Here is a tiny trained network, its code and every weight. The questions are about switching its units off for an input and a target symbol, where a switched-off unit gives its printed mean instead of its output.

import numpy as np


def w(rows, s, z=0):
    codes = np.array(rows[::2]) - 128.0
    scale = np.full(codes.shape[1], s)
    scale[-1] = z or s
    return codes * scale


def f(y):
    return y / 2 * (1 + np.tanh(0.7978845608 * (y + 0.044715 * y**3)))


def softmax(a):
    e = np.exp(a - a.max(-1, keepdims=True))
    return e / e.sum(-1, keepdims=True)


def log_softmax(a):
    a = a - a.max(-1, keepdims=True)
    return a - np.log(np.exp(a).sum(-1, keepdims=True))


def net(x, mask):
    ids = ['ΛΞβδεησφ'.index(c) for c in x.split()]
    T = len(ids)
    res = E[ids] + P[:T]
    r = res
    for j in range(2):
        rows = slice(2 * j, 2 * j + 2)
        q, k, v = (r @ M[0][rows].T for M in (Q, K, V))
        z = softmax(np.where(np.tri(T) > 0, q @ k.T / 2**0.5, -1e9)) @ v
        o = O[0][rows]
        res = res + np.where(mask[j], z, o[:, -1]) @ o[:, :-1]
    y = f(res @ A[0][:, :-1].T + A[0][:, -1])
    res = res + np.where(mask[2:6], y, B[0][:, -1]) @ B[0][:, :-1]
    return log_softmax(res[-1] @ U[:, :-1].T + U[:, -1])


Q, K, V, O, A, B = {}, {}, {}, {}, {}, {}
E = w([
[116,204,149],'Λ',
[137,132,178],'Ξ',
[166,168,141],'β',
[76,149,165],'δ',
[127,22,171],'ε',
[129,204,11],'η',
[199,49,64],'σ',
[11,12,30],'φ',
],0.012)
P = w([
[143,145,125],'0',
[65,52,48],'1',
[172,149,151],'2',
[3,9,26],'3',
[180,142,152],'4',
[38,15,42],'5',
[183,149,150],'6',
[44,32,41],'7',
[167,176,171],'8',
],0.004)
Q[0] = w([
[76,118,58],'head 1',
[208,192,229],'head 1',
[3,88,46],'head 2',
[249,183,186],'head 2',
],0.011)
K[0] = w([
[124,97,118],'head 1',
[138,248,191],'head 1',
[115,103,51],'head 2',
[149,152,187],'head 2',
],0.017)
V[0] = w([
[108,69,56],'head 1',
[254,65,98],'head 1',
[168,195,237],'head 2',
[180,206,15],'head 2',
],0.0084)
O[0] = w([
[147,81,70,209],'head 1',
[254,62,151,90],'head 1',
[204,182,201,2],'head 2',
[155,202,55,110],'head 2',
],0.0084,0.0059)
A[0] = w([
[255,220,213,194],'neuron 1',
[187,71,245,189],'neuron 2',
[175,158,108,196],'neuron 3',
[77,150,225,252],'neuron 4',
],0.0092,0.0039)
B[0] = w([
[253,241,151,194],'neuron 1',
[181,40,223,179],'neuron 2',
[158,157,77,143],'neuron 3',
[51,159,210,254],'neuron 4',
],0.011,0.0055)
U = w([
[94,238,118,1],'Λ',
[153,99,214,103],'Ξ',
[196,159,112,116],'β',
[10,143,177,191],'δ',
[110,2,201,48],'ε',
[128,189,36,192],'η',
[216,48,95,237],'σ',
[64,52,84,88],'φ',
],0.0081,0.0064)

Each question gives the input, a string of symbols that net reads in full, and the target symbol t.
The units are the heads (2 rows each of Q, K, V and O) and the neurons (one row each of A and B). Each row of codes is followed by its name. A weight is (code - 128) times the scale printed after its matrix; where a second scale follows, it is the last column's (O, A, B and U).
mask holds one flag per unit, heads first, then neurons. A switched-off unit (its flag False) gives its mean, the last column of its rows in O or B, instead of its output. The means were averaged over made-up inputs and are rounded, as every weight is.
A unit's drop is (log p(t) with every unit on - log p(t) with that unit switched off) / (log p(t) with every unit on - log p(t) with every unit switched off).
The circuit of an input: a set's keep is (log p(t) with only the set's units on - log p(t) with every unit switched off) / (log p(t) with every unit on - log p(t) with every unit switched off). Starting from all 6 units, units are removed one at a time, each time the one whose removal leaves the highest keep (on an exact tie, the one counted first), for as long as the keep stays at least 0.8.
units of the circuit, in order: the units of the circuit, biggest drop first
unit that matters most: the unit with the biggest drop
top k neurons: the k neurons with the biggest drops, biggest first
heads that matter: for each layer, one digit per head in row order, 1 if its drop is at least 0.15 and else 0, layers parted by /
drop when u is switched off: that unit's drop, to one decimal
input φ φ σ φ δ ε, target φ: heads that matter : 01
input ε η δ Λ, target η: units of the circuit, in order : (head 2; neuron 4)
input η Λ δ φ ε Ξ, target φ: units of the circuit, in order : (head 2; neuron 1; neuron 4)
input δ η Λ β, target η: unit that matters most : head 2
input δ η Ξ φ δ β φ σ, target φ: units of the circuit, in order : (head 2; neuron 1)
input δ σ δ Ξ Ξ δ σ η, target σ: heads that matter : 10
input δ Ξ φ Λ, target φ: units of the circuit, in order : (head 2; neuron 4; neuron 1)
input Ξ ε β δ, target ε: units of the circuit, in order : (head 1; head 2)
input Ξ Ξ σ ε Ξ Ξ, target ε: units of the circuit, in order : (head 1; head 2; neuron 2; neuron 1)
input β φ Ξ Ξ Λ, target Λ: units of the circuit, in order : (head 2; neuron 1; head 1; neuron 4)
input φ η Λ σ δ Ξ β, target β: units of the circuit, in order : (head 2; neuron 1)
input ε Ξ Ξ ε, target ε: units of the circuit, in order : (head 2; neuron 2)
input β Λ σ σ Ξ Ξ, target σ: units of the circuit, in order : (head 1; neuron 4)
input β Λ δ σ Ξ δ, target σ: units of the circuit, in order : (head 1)
input σ Ξ φ δ δ Λ Ξ, target Ξ: units of the circuit, in order : (head 2; neuron 2; neuron 1)
input Ξ δ σ η β, target β: units of the circuit, in order : (neuron 1; head 2)
input β η δ Ξ, target η: top 2 neurons : (neuron 4; neuron 2)
input σ ε φ δ Λ, target Λ: drop when neuron 4 is switched off : 0.1
input σ β δ δ β η ε δ, target η: drop when head 2 is switched off : 0.9
input φ δ ε σ φ Λ, target φ: drop when neuron 1 is switched off : 0.3
